[[119 106 129 144 114]
 [129 101 135 115 137]
 [142 108 139 144 131]]
:
[[129 101 135]
 [142 108 139]]

[[135 128 119]
 [104 137 147]
 [118 105 127]
 [124 122 129]]
:
[[104 137 147]
 [118 105 127]]

[[127 123 130 143 142]
 [128 124 129 143 130]
 [131 131 138 127 143]
 [129 134 149 109 151]
 [127 134 122 116 152]]
:
[[128 124 129]
 [131 131 138]]

[[123 122 130 158 131]
 [136 112 130 157 130]
 [126 118 130 158 130]]
:
[[136 112 130]
 [126 118 130]]

[[131 121 130 127]
 [123 148 130 116]
 [128 121 124 149]]
:
[[123 148 130]
 [128 121 124]]

[[121 122 146 141]
 [122 131 115 132]
 [135 119 124 134]
 [141 122 104 137]
 [143 106 107 136]]
:
[[122 131 115]
 [135 119 124]]
---
[[144 115 102 139]
 [140 143 108 107]
 [149 132  99 125]]
:
[[143 108]
 [132  99]]

[[132 148 112]
 [120 144 154]
 [149 129 130]
 [138 133 157]
 [116 134 125]]
:
[[144 154]
 [129 130]]

[[110 127 102 123 130]
 [126 123 119 136 123]
 [141 125 137 135 129]
 [136 121 125 140 116]
 [133 127 138 128 111]]
:
[[123 119]
 [125 137]]

[[136 145 118 105 132]
 [141 101 139 109 128]
 [127 120 146 130 130]
 [139 116 119 148 123]]
:
[[101 139]
 [120 146]]

[[141 100 143 152]
 [110 134 145 110]
 [103 133 138 102]
 [132 151 141 142]]
:
[[134 145]
 [133 138]]

[[152 110 156]
 [115 132 106]
 [120 124 129]
 [135 157 117]]
:
[[132 106]
 [124 129]]
---
[[118 139 138 129]
 [123 135 150 136]
 [118 114 112 112]
 [153 140 146 147]]
:
[[123 135 150 136]
 [153 140 146 147]]

[[129 124 116 133 140 134 129 131 123]
 [126 112 127 128 125 131 125 132 127]
 [132 126 131 127 127 122 126 119 128]
 [136 135 138 117 117 122 137 126 139]
 [109 124 131 125 131 121 136 152 121]]
:
[[126 112 127 128 125 131 125 132 127]
 [136 135 138 117 117 122 137 126 139]]

[[134 117 115 130 115 122 121 113 136 124]
 [147 113 119 150 115 130 137 118 111 123]
 [148 121 105 149 115 115 134 101 125 129]
 [147 108 103 145 115 106 130 105 120 110]
 [113 143 105 113 104 123 137 119 145 116]]
:
[[147 113 119 150 115 130 137 118 111 123]
 [147 108 103 145 115 106 130 105 120 110]]

[[129 134 124 130 115 134 136 124 105 135]
 [132 128 135 128 133 146 129 109 117 128]
 [133 110 130 114 129 124 124 137 128 116]]
:
[[132 128 135 128 133 146 129 109 117 128]]

[[137 128 142 107 127 133 138 145 135]
 [118 123 140 152 124 143 127 139 126]
 [118 117 116 126 135 120 105 119 117]
 [124 131 130 125 135 128 103 109 141]]
:
[[118 123 140 152 124 143 127 139 126]
 [124 131 130 125 135 128 103 109 141]]

[[136 140 137 134 110 140]
 [130 130 113 127 120 130]
 [129 132 114 132 138 134]
 [122 121 130 122 121 124]
 [129 122 121 128 123 128]
 [133 129 112 134 124 132]
 [125 125 128 122 128 123]
 [101 138 133 113 128 112]
 [113 151 123 119 147 115]]
:
[[130 130 113 127 120 130]
 [122 121 130 122 121 124]
 [133 129 112 134 124 132]
 [101 138 133 113 128 112]]

[[121 149 123 107 110 155 127 117]
 [121 146 130 116 120 133 136 124]
 [120 124 131 132 129 132 145 129]
 [124 133 123 128 136 134 115 136]
 [121 143 126 109 108 144 132 111]
 [119 129 123 121 124 150 123 130]
 [123 128 127 134 139 131 123 133]
 [122 142 121 116 123 147 135 123]
 [114 123 132 133 132 134 143 129]
 [131 151 135 126 130 117 122 142]]
:
[[121 146 130 116 120 133 136 124]
 [124 133 123 128 136 134 115 136]
 [119 129 123 121 124 150 123 130]
 [122 142 121 116 123 147 135 123]
 [131 151 135 126 130 117 122 142]]

[[151 140 128 144  98 118 132 119 131]
 [115 124 134 142 117 144 145 136 125]]
:
[[115 124 134 142 117 144 145 136 125]]

[[135 126 105 118 145 120 117 112]
 [141 125 126 129 134 146  98 124]
 [136 140 131 138 115 115 154 118]
 [119 112 116 108 134 127 120 108]
 [155 146 119 134 114 135 129 130]
 [122 127 141 158 127 137 136 114]
 [135 132 133 115 158 115 118 130]]
:
[[141 125 126 129 134 146  98 124]
 [119 112 116 108 134 127 120 108]
 [122 127 141 158 127 137 136 114]]
